Below is a small trained network, with its code and all its weights. Each question gives an input and a class and asks what happens when units are switched off, that is, made to give their printed mean instead of their output.

import numpy as np


def w(rows, s, z=0):
    codes = np.array(rows[::2]) - 128.0
    scale = np.full(codes.shape[1], s)
    scale[-1] = z or s
    return codes * scale


def f(y):
    return y / 2 * (1 + np.tanh(0.7978845608 * (y + 0.044715 * y**3)))


def log_softmax(a):
    a = a - a.max(-1, keepdims=True)
    return a - np.log(np.exp(a).sum(-1, keepdims=True))


def net(x, mask):
    res = np.array(x, float).reshape(1, 7) / 4 @ E
    y = f(res @ A[0][:, :-1].T + A[0][:, -1])
    res = res + np.where(mask, y, B[0][:, -1]) @ B[0][:, :-1]
    return log_softmax(res[-1] @ U[:, :-1].T + U[:, -1])


A, B = {}, {}
E = w([
[110,122,121,104,147,106,147],'x0',
[164,140,123,123,142,66,167],'x1',
[68,202,206,189,168,185,224],'x2',
[73,93,129,253,219,45,53],'x3',
[108,183,186,102,121,134,64],'x4',
[68,142,140,69,151,85,133],'x5',
[118,144,131,121,134,131,116],'x6',
],0.0075)
A[0] = w([
[105,114,98,236,157,97,58,150],'n1',
[181,79,1,40,124,111,29,66],'n2',
[167,177,117,30,125,183,131,62],'n3',
[96,84,124,113,43,76,85,42],'n4',
[199,143,135,59,116,198,87,2],'n5',
[81,199,146,164,183,193,205,123],'n6',
[81,97,114,133,177,88,114,109],'n7',
[83,176,132,170,142,154,220,92],'n8',
[146,128,105,39,38,186,187,102],'n9',
[204,171,100,39,96,210,169,99],'n10',
],0.0089,0.0029)
B[0] = w([
[68,254,127,152,166,45,124,234],'n1',
[183,93,210,10,58,214,144,255],'n2',
[72,139,108,132,141,48,117,179],'n3',
[160,94,153,158,149,186,171,160],'n4',
[134,62,103,122,124,166,112,162],'n5',
[222,53,182,64,130,124,141,203],'n6',
[100,149,98,137,170,91,144,172],'n7',
[174,115,215,70,98,145,170,183],'n8',
[67,182,55,158,187,77,102,214],'n9',
[29,114,74,176,172,141,39,214],'n10',
],0.0086,0.0095)
U = w([
[58,174,1,195,185,50,164,247],'0',
[200,90,182,70,36,160,228,9],'1',
],0.0068,0.00014)

Each question gives the input, the list of numbers given to net, and the class t.
The units are the neurons (one row each of A and B). Each row of codes is followed by its name. A weight is (code - 128) times the scale printed after its matrix; where a second scale follows, it is the last column's (A, B and U).
mask holds one flag per neuron, in row order. A switched-off neuron (its flag False) gives its mean, the last column of its row in B, instead of its output. The means were averaged over made-up inputs and are rounded, as every weight is.
A unit's drop is (log p(t) with every unit on - log p(t) with that unit switched off) / (log p(t) with every unit on - log p(t) with every unit switched off).
The circuit of an input: a set's keep is (log p(t) with only the set's units on - log p(t) with every unit switched off) / (log p(t) with every unit on - log p(t) with every unit switched off). Starting from all 10 units, units are removed one at a time, each time the one whose removal leaves the highest keep (on an exact tie, the one counted first), for as long as the keep stays at least 0.8.
units of the circuit, in order: the units of the circuit, biggest drop first
top k neurons: the k neurons with the biggest drops, biggest first
drop when u is switched off: that unit's drop, to one decimal
input [8,-4,-4,-5,2,3,4], class 0: units of the circuit, in order => n9
input [-1,-2,-8,7,7,8,5], class 1: top 4 neurons => n2, n9, n10, n4
input [1,-6,8,6,-3,3,8], class 1: top 2 neurons => n6, n8
input [-1,5,-5,4,-3,-2,-7], class 1: top 2 neurons => n2, n9
input [1,2,3,-5,-7,-3,7], class 0: top 3 neurons => n2, n9, n10
input [-6,8,6,-8,-3,0,-6], class 0: top 2 neurons => n9, n10
input [5,2,-8,7,-5,3,2], class 1: top 3 neurons => n2, n9, n10
input [1,-1,5,3,1,8,-4], class 1: drop when n9 is switched off => 0.1
input [-2,1,2,-8,-6,8,0], class 0: drop when n8 is switched off => 0.0
input [3,-6,1,-2,-4,-7,2], class 0: drop when n2 is switched off => 1.4
